0.322; 0.705; 0.734; 1.595; 0.834; 0.147; 0.231; 0.843; 0.230; 0.265; 0.544; 0.431; 0.608; 4.932; 0.233; 1.371; 0.215; 1.032; 0.423; 1.003; 0.366; 1.671; 0.631; 0.521; 0.485; 0.430; 0.715; 0.452; 1.124; 0.833; 0.863; 0.624; 1.806; 0.647; 0.619; 0.806; 0.912; 0.456; 1.691; 0.632; 2.163; 0.357 : Z
0.955; 1.829; 1.143; 0.448; 1.058; 0.409; 0.427; 0.421; 0.619; 0.397; 1.152; 0.460; 0.650; 4.100; 0.585; 0.694; 0.504; 0.842; 0.739; 0.619; 1.239; 0.344; 0.730; 0.335; 0.207; 0.818; 0.325; 0.782; 0.415; 0.672; 0.719; 0.286; 1.592; 0.515; 0.506; 0.425; 1.085; 0.751; 0.530; 0.448; 1.048; 0.535 : R
0.390; 0.829; 1.464; 0.472; 1.289; 0.277; 0.683; 0.360; 0.196; 0.500; 1.987; 0.625; 0.432; 1.782; 0.478; 0.761; 0.545; 0.314; 1.949; 0.565; 0.281; 1.451; 0.675; 0.922; 0.295; 0.621; 0.614; 0.421; 1.103; 0.404; 1.610; 0.454; 1.227; 0.342; 0.833; 0.682; 1.325; 1.289; 1.073; 0.476; 0.493; 0.532 : Q
0.450; 2.823; 1.582; 0.663; 0.542; 0.481; 0.318; 0.474; 0.910; 0.538; 0.128; 0.941; 0.895; 8.378; 0.166; 1.012; 0.788; 1.817; 1.433; 0.594; 0.482; 1.915; 0.305; 1.463; 0.505; 0.337; 0.333; 0.415; 0.438; 0.666; 0.157; 0.473; 0.359; 0.427; 1.336; 0.497; 0.731; 1.004; 0.736; 0.467; 0.304; 0.229 : G
1.136; 0.390; 2.720; 0.158; 0.683; 0.735; 0.968; 0.612; 0.398; 0.904; 0.619; 0.744; 0.400; 4.269; 0.251; 1.778; 0.278; 0.881; 0.726; 0.290; 1.093; 0.663; 1.007; 1.016; 0.562; 0.623; 0.862; 0.672; 0.933; 0.892; 0.561; 1.770; 0.239; 0.327; 1.200; 1.062; 0.782; 0.656; 0.845; 0.912; 0.846; 1.111 : T
0.467; 0.265; 3.384; 0.962; 1.214; 0.199; 0.430; 1.741; 0.745; 1.117; 0.803; 1.227; 0.738; 2.717; 0.495; 0.421; 0.889; 0.527; 0.777; 1.158; 0.263; 0.697; 0.322; 1.127; 0.836; 0.797; 0.503; 0.248; 0.797; 0.435; 0.334; 0.869; 0.897; 1.381; 1.736; 0.336; 0.555; 0.503; 0.494; 0.585; 0.505; 0.967 : W
1.488; 0.406; 3.259; 0.420; 1.004; 1.269; 0.793; 0.570; 1.047; 1.077; 0.524; 0.615; 0.813; 3.451; 0.435; 0.542; 2.034; 0.694; 1.303; 0.865; 0.261; 0.934; 0.835; 1.442; 0.236; 0.463; 0.669; 1.041; 0.487; 0.459; 2.204; 0.756; 0.781; 0.657; 0.864; 0.630; 0.849; 0.670; 0.166; 0.544; 0.457; 0.829 : D
1.122; 0.406; 3.259; 0.434; 1.004; 1.269; 0.793; 0.570; 1.047; 0.839; 0.524; 0.615; 0.813; 3.451; 0.435; 0.542; 2.034; 0.694; 1.303; 0.865; 0.261; 0.185; 0.835; 1.442; 0.236; 0.463; 0.669; 1.041; 0.487; 0.459; 2.204; 0.756; 0.781; 0.657; 0.704; 0.630; 0.822; 0.670; 0.166; 0.492; 0.457; 0.829 : X
0.543; 0.781; 1.200; 0.179; 0.409; 0.649; 0.256; 0.351; 0.278; 0.415; 0.546; 1.582; 1.502; 2.175; 2.562; 1.544; 0.537; 0.404; 1.059; 0.468; 0.194; 0.290; 0.223; 0.594; 0.505; 0.675; 0.665; 1.365; 1.425; 0.877; 0.501; 0.742; 2.328; 0.579; 0.478; 0.782; 1.122; 0.575; 0.525; 0.295; 0.646; 1.395 : E
0.639; 0.804; 3.883; 1.276; 1.569; 0.331; 1.104; 0.737; 0.389; 1.278; 0.776; 0.879; 0.552; 2.128; 0.809; 0.384; 1.104; 0.393; 0.570; 0.574; 0.528; 0.321; 1.290; 0.366; 1.458; 0.232; 0.706; 0.650; 1.315; 1.764; 0.928; 1.027; 0.665; 0.204; 0.808; 0.973; 0.568; 1.240; 1.312; 0.350; 0.710; 0.532 : H
miss G: 8.378; 0.304; 0.305; 0.594; 0.359; 0.666; 1.336; 0.415; 0.910; 1.012; 0.542; 1.817; 0.941; 0.318; 0.663; 0.505; 0.736; 1.433; 0.497; 0.450; 0.229; 0.438; 0.128; 1.004; 0.481; 0.337; 0.333; 0.166; 0.157; 1.582; 0.427; 0.731; 0.474; 1.463; 0.538; 1.915; 0.895; 0.467; 0.788; 2.823; 0.482 | 0.473
miss R: 0.325; 1.085; 0.427; 0.460; 4.100; 1.592; 0.448; 0.335; 0.448; 0.515; 1.829; 1.239; 0.672; 0.719; 0.585; 0.730; 0.535; 0.397; 0.286; 1.152; 0.842; 0.409; 0.818; 1.143; 0.751; 1.048; 0.506; 0.207; 0.650; 0.425; 0.955; 0.504; 0.344; 0.421; 0.619; 0.739; 0.619; 0.415; 0.530; 0.694; 1.058 | 0.782
miss W: 0.897; 0.697; 1.736; 0.803; 1.227; 0.797; 0.738; 1.741; 2.717; 0.430; 1.127; 3.384; 0.777; 0.503; 0.334; 0.336; 0.263; 0.745; 0.495; 0.421; 1.158; 0.967; 0.435; 0.248; 1.381; 0.836; 0.494; 0.797; 0.503; 0.527; 0.199; 0.962; 0.889; 0.322; 0.505; 0.869; 0.585; 1.214; 0.467; 0.555; 1.117 | 0.265
miss E: 0.478; 0.543; 1.544; 1.502; 0.646; 0.223; 0.256; 0.468; 0.290; 1.122; 0.278; 0.525; 2.328; 0.665; 1.425; 0.351; 1.200; 0.179; 0.409; 0.742; 0.546; 1.582; 2.175; 0.537; 0.594; 1.395; 0.501; 0.675; 1.059; 0.415; 0.877; 0.505; 0.295; 0.781; 0.194; 0.649; 2.562; 0.579; 0.575; 0.404; 1.365 | 0.782
miss Z: 0.631; 0.231; 0.912; 0.834; 0.806; 1.691; 0.322; 0.456; 0.215; 0.632; 0.485; 1.371; 0.431; 1.032; 0.833; 0.647; 0.544; 0.863; 0.147; 1.003; 2.163; 0.608; 0.357; 0.265; 0.734; 0.452; 0.423; 4.932; 0.715; 0.705; 1.806; 0.843; 0.233; 0.619; 1.124; 0.521; 0.366; 1.595; 1.671; 0.624; 0.430 | 0.230
miss D: 1.442; 1.004; 0.781; 0.487; 0.849; 1.269; 1.303; 0.670; 1.047; 2.034; 0.756; 1.041; 0.829; 0.813; 2.204; 3.451; 3.259; 0.542; 0.544; 0.669; 0.793; 0.435; 0.459; 0.934; 0.864; 0.657; 1.488; 0.835; 0.630; 0.236; 0.420; 0.615; 0.524; 0.694; 0.261; 0.166; 0.406; 0.457; 1.077; 0.463; 0.570 | 0.865
miss X: 0.829; 2.204; 0.669; 0.261; 0.657; 0.185; 0.542; 0.492; 0.406; 0.570; 1.303; 0.704; 3.451; 0.457; 1.041; 0.463; 0.793; 3.259; 0.630; 0.835; 1.442; 1.004; 0.694; 0.487; 0.166; 1.047; 0.459; 1.122; 2.034; 0.822; 0.781; 0.670; 0.865; 0.813; 0.434; 0.756; 0.839; 1.269; 0.615; 0.524; 0.236 | 0.435

